Below are the code and all the weights of a small trained network. Each question names an input and a class and asks about switching units off, where a switched-off unit gives its printed mean instead of its output.

import numpy as np


def w(rows, s, z=0):
    codes = np.array(rows[::2]) - 128.0
    scale = np.full(codes.shape[1], s)
    scale[-1] = z or s
    return codes * scale


def f(y):
    return np.maximum(y, 0)


def log_softmax(a):
    a = a - a.max(-1, keepdims=True)
    return a - np.log(np.exp(a).sum(-1, keepdims=True))


def net(x, mask):
    res = np.array(x, float).reshape(1, 8) / 4 @ E
    y = f(res @ A[0][:, :-1].T + A[0][:, -1])
    res = res + np.where(mask, y, B[0][:, -1]) @ B[0][:, :-1]
    return log_softmax(res[-1] @ U[:, :-1].T + U[:, -1])


A, B = {}, {}
E = w([
[143,119,55,196,14],'x0',
[129,128,130,130,126],'x1',
[254,122,185,145,115],'x2',
[129,129,128,128,130],'x3',
[169,97,55,65,147],'x4',
[100,38,193,40,37],'x5',
[127,128,129,129,128],'x6',
[139,243,131,67,87],'x7',
],0.0054)
A[0] = w([
[136,150,111,155,157,53],'neuron 0',
[133,158,96,165,167,54],'neuron 1',
[112,97,152,91,88,36],'neuron 2',
[138,155,107,163,163,35],'neuron 3',
[111,116,151,93,105,68],'neuron 4',
[121,64,122,154,157,88],'neuron 5',
[233,125,179,148,128,35],'neuron 6',
[148,148,144,127,115,120],'neuron 7',
[144,153,100,147,155,77],'neuron 8',
[154,117,87,97,139,152],'neuron 9',
[136,156,104,149,156,69],'neuron 10',
[104,143,179,167,110,183],'neuron 11',
[131,117,112,131,138,223],'neuron 12',
[30,124,79,125,140,73],'neuron 13',
[136,217,129,70,78,25],'neuron 14',
[13,149,64,96,133,49],'neuron 15',
[140,117,69,190,42,70],'neuron 16',
[136,124,87,148,62,72],'neuron 17',
[78,129,107,117,127,85],'neuron 18',
[115,18,140,191,171,62],'neuron 19',
[107,74,148,73,83,27],'neuron 20',
[118,124,98,129,123,89],'neuron 21',
[135,250,141,52,89,64],'neuron 22',
[116,101,152,88,77,47],'neuron 23',
[111,126,212,54,251,12],'neuron 24',
[197,101,148,153,119,96],'neuron 25',
[124,123,99,189,44,73],'neuron 26',
[155,166,95,177,176,55],'neuron 27',
[120,38,127,194,179,41],'neuron 28',
[187,99,45,62,145,84],'neuron 29',
[158,201,76,196,192,21],'neuron 30',
[154,112,79,90,134,85],'neuron 31',
[64,163,246,224,102,57],'neuron 32',
[139,123,75,155,53,27],'neuron 33',
[223,154,164,116,116,74],'neuron 34',
[125,82,189,72,61,51],'neuron 35',
[136,120,84,152,66,41],'neuron 36',
[145,119,85,101,137,153],'neuron 37',
[131,125,120,125,131,164],'neuron 38',
[168,87,50,50,159,78],'neuron 39',
],0.011)
B[0] = w([
[93,117,128,155,142,129],'neuron 0',
[87,104,134,139,145,138],'neuron 1',
[56,110,145,134,164,133],'neuron 2',
[84,103,135,140,157,130],'neuron 3',
[112,110,118,147,154,134],'neuron 4',
[131,125,78,125,101,145],'neuron 5',
[188,42,148,138,138,148],'neuron 6',
[133,105,118,116,133,142],'neuron 7',
[97,112,129,130,143,136],'neuron 8',
[122,155,157,131,103,173],'neuron 9',
[96,117,134,139,141,134],'neuron 10',
[109,152,183,101,109,204],'neuron 11',
[92,138,172,39,117,255],'neuron 12',
[189,54,140,142,122,157],'neuron 13',
[118,144,30,142,87,140],'neuron 14',
[200,37,157,136,130,161],'neuron 15',
[169,162,123,114,185,165],'neuron 16',
[152,141,127,134,171,146],'neuron 17',
[155,96,129,142,131,137],'neuron 18',
[129,123,32,143,87,161],'neuron 19',
[42,100,145,136,174,143],'neuron 20',
[138,125,139,146,137,130],'neuron 21',
[115,141,23,120,78,172],'neuron 22',
[69,111,131,159,155,138],'neuron 23',
[192,209,114,124,252,171],'neuron 24',
[162,72,140,109,121,152],'neuron 25',
[147,173,115,136,174,158],'neuron 26',
[90,99,124,157,160,148],'neuron 27',
[108,146,36,116,96,145],'neuron 28',
[135,158,166,197,98,156],'neuron 29',
[59,89,129,175,173,159],'neuron 30',
[134,141,149,166,117,136],'neuron 31',
[151,174,160,231,73,159],'neuron 32',
[151,169,126,130,194,138],'neuron 33',
[168,57,126,133,128,158],'neuron 34',
[49,88,133,152,175,163],'neuron 35',
[141,165,133,131,180,136],'neuron 36',
[118,148,162,119,107,172],'neuron 37',
[116,131,143,100,125,176],'neuron 38',
[131,174,145,200,88,156],'neuron 39',
],0.044,0.0082)
U = w([
[12,99,136,159,150,70],'0',
[177,207,108,112,182,72],'1',
[116,143,2,127,34,127],'2',
[108,141,157,100,86,250],'3',
[188,45,161,127,85,70],'4',
[101,154,154,97,85,212],'5',
[94,154,156,99,81,188],'6',
[114,190,182,209,50,24],'7',
],0.0056,0.011)

Each question gives the input, the list of numbers given to net, and the class t.
The units are the neurons (one row each of A and B). Each row of codes is followed by its name. A weight is (code - 128) times the scale printed after its matrix; where a second scale follows, it is the last column's (A, B and U).
mask holds one flag per neuron, in row order. A switched-off neuron (its flag False) gives its mean, the last column of its row in B, instead of its output. The means were averaged over made-up inputs and are rounded, as every weight is.
A unit's drop is (log p(t) with every unit on - log p(t) with that unit switched off) / (log p(t) with every unit on - log p(t) with every unit switched off).
The circuit of an input: a set's keep is (log p(t) with only the set's units on - log p(t) with every unit switched off) / (log p(t) with every unit on - log p(t) with every unit switched off). Starting from the 12 units with the biggest drops (on a tie, the unit counted first), units are removed one at a time, each time the one whose removal leaves the highest keep (on an exact tie, the one counted first), for as long as the keep stays at least 0.8.
circuit, biggest first: the units of the circuit, biggest drop first
unit that matters most: the unit with the biggest drop
k most important neurons: the k neurons with the biggest drops, biggest first
drop of u: that unit's drop, to one decimal
input [0,-3,6,-6,-5,-4,-5,-7], class 2: unit that matters most -> neuron 19
input [3,-6,-6,1,-2,7,7,-2], class 0: circuit, biggest first -> (neuron 35; neuron 20)
input [0,-1,6,-4,0,4,-1,-5], class 4: 4 most important neurons -> (neuron 25; neuron 6; neuron 22; neuron 24)
input [-6,5,7,-7,4,1,4,4], class 4: 2 most important neurons -> (neuron 34; neuron 6)
input [4,-4,-8,-7,-5,-6,-8,-8], class 2: 2 most important neurons -> (neuron 28; neuron 19)
input [5,-5,8,4,7,-6,1,-3], class 4: 2 most important neurons -> (neuron 6; neuron 25)
input [7,1,8,3,8,6,6,8], class 2: 2 most important neurons -> (neuron 22; neuron 14)
input [7,-4,-3,1,-4,-4,7,0], class 1: 2 most important neurons -> (neuron 16; neuron 26)
input [0,2,7,0,6,-3,-5,1], class 4: 4 most important neurons -> (neuron 34; neuron 6; neuron 25; neuron 11)
input [5,-2,7,-3,2,3,7,5], class 4: circuit, biggest first -> (neuron 34; neuron 6)
input [-5,6,-7,1,-1,4,6,-4], class 4: circuit, biggest first -> (neuron 13; neuron 15)
input [-6,-4,1,-6,-7,5,-5,0], class 7: 2 most important neurons -> (neuron 32; neuron 12)
input [4,-2,-1,-5,8,3,0,4], class 7: circuit, biggest first -> (neuron 29; neuron 39)
input [-6,-7,-5,-7,4,-3,0,-8], class 2: 2 most important neurons -> (neuron 19; neuron 28)
input [-4,2,-8,7,5,4,-4,4], class 4: circuit, biggest first -> (neuron 15)
input [1,-7,-5,-6,5,6,-6,7], class 2: 3 most important neurons -> (neuron 22; neuron 14; neuron 11)
input [-4,-4,-7,-1,2,-5,0,-4], class 4: drop of neuron 15 -> 0.4
input [-6,2,-8,-1,-7,1,5,1], class 4: drop of neuron 15 -> 0.5
input [8,7,6,8,1,8,1,-3], class 0: drop of neuron 23 -> 0.2
input [-8,-5,-3,5,-8,8,-1,1], class 0: unit that matters most -> neuron 35
